Each row has a hidden trait or not; one of two labels after the row says which. A new part has a new trait and new labels.
In the rows, 100 means zero.
[113  99  91 111 105 102 121  57 106 104 105  99  93  70 108 102 104  97
 101  93  99] : (24)
[100 100 102 110 111 102 116  82 103 103 106  99  94  89 107  94  97  94
 107  92 102] : (24)
[ 95 104 111 112 112 100 115  81 103 106 107  98  94  94 104  98  95  91
 105  91 103] : (24)
[ 98 103 117 106 103  96 104  34  93 101 102  92  89  99  99  96  96  98
 109  95  90] : (24)
[ 88 105 116 102 103  94  91  58  92 101 102  94  93 114  96  91  93  94
 108 100  91] : (27)
[114 101 100 118 106 102 123  58 106 104 111 100  86  67 111 107 101  95
  99  92 102] : (24)
[107 101 114 122  98 101 115  98 105 101 109 102  88  84 108 112  98  92
  91  96 110] : (24)
[ 98 101 132 122  88  98 103  66  97  98 105  95  79 102 100 106  95  93
  91 101 104] : (24)
[109  98 124 113  88 101 100 112 102  98  98  93  96  93 103 109  98  93
  94 106 105] : (27)
[105 100 119 113  93 105 109 113 108 102 101  98 100  93 104 108  98  93
  95 101 109] : (27)
[ 96 103 108 104 111  93 102  13  94 102 102  88  87  95  95  91  95  98
 117  95  87] : (27)
[ 99 103 117 105  97  94 102  28  93 103 103  86  83  92 101  94  97  98
 110  99  86] : (27)
[ 95 102 124 113  92  96  94  17  94  98 103  89  86  96  99 101  97 100
 106  99  94] : (27)
[ 90 104 133 122  90  97  99  63  92  98 105  94  84 103 101 102  94  89
  93 101  99] : (27)
[ 94 103 129 117  84  99  90  64  99  98 104  95  90 112  98 105  93  92
  91 103  97] : (27)
[104 101 103 114 108 103 118 103 108 104 104 102  94  85 106 107 100  94
  91  95 106] : (24)
[101 103 108 101 113  98 108  64 100 102 106  96  96  93 102  93 100  98
 109  94  98] : (24)
[ 98 103 134 121  89 102 102 114  99 100 104  98  89  99 104 111  95  86
  88 103 109] : (27)
[ 86 104 112 108 108  95 100  77  95 104 101  96  89 109  97  87  95  95
 111  96  93] : (27)
[ 95 104 106 107 112  95 104  31 100 102 101  90  96 100  98  89  96  97
 114  95  88] : (27)
[104 102 116 122  98 102 110 112 105 101 109 104  88  87 105 108  99  94
  85  98 111] : (24)
[ 90 105 124 114 101  94 102  44  92  99 104  91  87 102  98  91  94  92
 107  96  93] : (27)
[ 94 102 125 110  86  97  86  72  96  97 100  88  89 110  97 102  94  89
  98 104  98] : (27)
[ 95 102 134 112  84 100  94  77  96  97 100  89  87 101  98 106  96  93
  96 104 101] : (27)
[ 97 104 107 108 107  95 105  28  95 103 105  87  96  99 100  93  96  97
 115  93  88] : (27)
[113 100 119 116  92 102 110  60 102 100 105  93  88  75 104 111  97  91
  92  96 106] : (27)
[ 98 105 102 108 117 101 114 114 105 108 104 102  95  97 108  95  99  93
 103  91 102] : (27)
[101 103 106 105 111 107 115 101 104 104 104 100  96  94 104 100 100  90
 104  93 100] : (27)
[105 102 104 107  97  94 103   0  95 101 104  86  87  84 103  97  98 101
 116  93  86] : (27)
[ 94 104 129 121  87  96 100  44  91 100 105  90  75  98  99 102  94  93
  99 100 101] : (27)
[ 96 104 116 112  96  95  98  32  94 100 103  85  90 105  99  98  95  98
 107  97  96] : (27)
[ 90 105 121 105 101  96  93  69  90 101 100  93  94 111  95  91  92  95
 108  99  95] : (27)
[103 104 109 115 116 102 119 110 106 106 104 103  93  83 106  99  98  91
  95  92 103] : (24)
[102 102  81 102 114  99 120  77 103 108 104  99  92  88 104  97 100 100
 111  93  97] : (27)
[108  99 105 118 104 103 118  78 107 101 108 101  93  76 109 109  99  98
  99  96 105] : (24)
[ 97 101 134 111  95  98  92  59  97  97 100  93  94 108 100 101  95  91
  99 103  99] : (27)
